Here is a tiny trained network, its code and every weight. The questions are about switching its units off for an input and a class, where a switched-off unit gives its printed mean instead of its output.

import numpy as np


def w(rows, s, z=0):
    codes = np.array(rows[::2]) - 128.0
    scale = np.full(codes.shape[1], s)
    scale[-1] = z or s
    return codes * scale


def f(y):
    return y / 2 * (1 + np.tanh(0.7978845608 * (y + 0.044715 * y**3)))


def log_softmax(a):
    a = a - a.max(-1, keepdims=True)
    return a - np.log(np.exp(a).sum(-1, keepdims=True))


def net(x, mask):
    res = np.array(x, float).reshape(1, 8) / 4 @ E
    y = f(res @ A[0][:, :-1].T + A[0][:, -1])
    res = res + np.where(mask, y, B[0][:, -1]) @ B[0][:, :-1]
    return log_softmax(res[-1] @ U[:, :-1].T + U[:, -1])


A, B = {}, {}
E = w([
[132,145,118,88],'x0',
[235,52,84,252],'x1',
[43,135,27,243],'x2',
[71,17,135,195],'x3',
[144,202,74,101],'x4',
[103,1,74,2],'x5',
[190,85,214,145],'x6',
[162,216,18,85],'x7',
],0.0072)
A[0] = w([
[110,43,164,159,57],'neuron 0',
[118,115,153,121,88],'neuron 1',
[84,57,66,77,96],'neuron 2',
[52,120,226,216,126],'neuron 3',
[254,200,138,184,159],'neuron 4',
[58,156,169,178,146],'neuron 5',
[205,164,26,218,37],'neuron 6',
[179,67,187,132,233],'neuron 7',
[138,108,125,157,37],'neuron 8',
[139,168,118,149,57],'neuron 9',
[132,96,174,94,209],'neuron 10',
[148,155,113,133,71],'neuron 11',
[153,161,29,70,60],'neuron 12',
[158,125,81,156,124],'neuron 13',
[131,192,155,166,4],'neuron 14',
[70,106,97,193,64],'neuron 15',
[69,126,104,31,31],'neuron 16',
[197,131,171,134,135],'neuron 17',
[49,121,116,182,118],'neuron 18',
[98,158,165,123,222],'neuron 19',
],0.0096,0.0033)
B[0] = w([
[76,47,197,202,186],'neuron 0',
[96,83,103,93,130],'neuron 1',
[77,141,6,147,215],'neuron 2',
[89,172,157,157,224],'neuron 3',
[254,88,176,131,252],'neuron 4',
[139,181,202,183,182],'neuron 5',
[226,103,156,161,255],'neuron 6',
[66,32,173,89,221],'neuron 7',
[73,143,149,120,132],'neuron 8',
[167,88,153,144,144],'neuron 9',
[84,71,92,59,186],'neuron 10',
[167,89,123,116,136],'neuron 11',
[175,133,79,84,227],'neuron 12',
[213,107,162,187,170],'neuron 13',
[163,97,127,137,158],'neuron 14',
[82,180,91,164,186],'neuron 15',
[91,234,80,42,210],'neuron 16',
[118,130,127,67,176],'neuron 17',
[32,230,162,203,187],'neuron 18',
[119,111,241,129,167],'neuron 19',
],0.0054,0.0083)
U = w([
[99,205,193,68,254],'0',
[117,123,216,33,171],'1',
[78,204,163,156,73],'2',
[58,65,169,79,81],'3',
[113,126,41,150,108],'4',
[197,136,164,88,48],'5',
[88,184,100,7,126],'6',
],0.012,0.0065)

Each question gives the input, the list of numbers given to net, and the class t.
The units are the neurons (one row each of A and B). Each row of codes is followed by its name. A weight is (code - 128) times the scale printed after its matrix; where a second scale follows, it is the last column's (A, B and U).
mask holds one flag per neuron, in row order. A switched-off neuron (its flag False) gives its mean, the last column of its row in B, instead of its output. The means were averaged over made-up inputs and are rounded, as every weight is.
A unit's drop is (log p(t) with every unit on - log p(t) with that unit switched off) / (log p(t) with every unit on - log p(t) with every unit switched off).
The circuit of an input: a set's keep is (log p(t) with only the set's units on - log p(t) with every unit switched off) / (log p(t) with every unit on - log p(t) with every unit switched off). Starting from the 12 units with the biggest drops (on a tie, the unit counted first), units are removed one at a time, each time the one whose removal leaves the highest keep (on an exact tie, the one counted first), for as long as the keep stays at least 0.8.
units of the circuit, in order: the units of the circuit, biggest drop first
unit that matters most: the unit with the biggest drop
k most important neurons: the k neurons with the biggest drops, biggest first
drop of u: that unit's drop, to one decimal
input [-4,4,6,-4,6,3,-4,-8], class 2: units of the circuit, in order -> neuron 18; neuron 12
input [-2,8,-6,0,-2,2,3,-2], class 3: units of the circuit, in order -> neuron 7; neuron 0
input [-1,4,8,-3,2,4,7,6], class 5: units of the circuit, in order -> neuron 6; neuron 13
input [-6,7,6,-8,1,-8,5,-5], class 5: unit that matters most -> neuron 4
input [-7,4,-8,8,3,1,6,3], class 3: units of the circuit, in order -> neuron 7; neuron 0
input [8,6,-8,1,-6,-3,-2,-4], class 3: units of the circuit, in order -> neuron 7; neuron 0
input [2,6,8,3,5,-8,-2,8], class 5: units of the circuit, in order -> neuron 6; neuron 4
input [2,0,8,4,8,-4,8,6], class 5: 3 most important neurons -> neuron 6; neuron 4; neuron 2
input [-5,-3,3,-6,-7,8,-7,-7], class 6: units of the circuit, in order -> neuron 16; neuron 2
input [-7,-8,2,5,-8,-1,8,7], class 2: units of the circuit, in order -> neuron 3; neuron 4; neuron 5
input [-8,-3,2,-7,-4,6,-6,-4], class 6: drop of neuron 16 -> 0.1
input [8,1,-8,4,-1,6,0,2], class 6: drop of neuron 4 -> 0.1
input [-6,0,-3,1,5,-3,-5,5], class 5: drop of neuron 0 -> 0.0
input [-5,-8,-2,7,6,4,-8,-7], class 6: units of the circuit, in order -> neuron 16
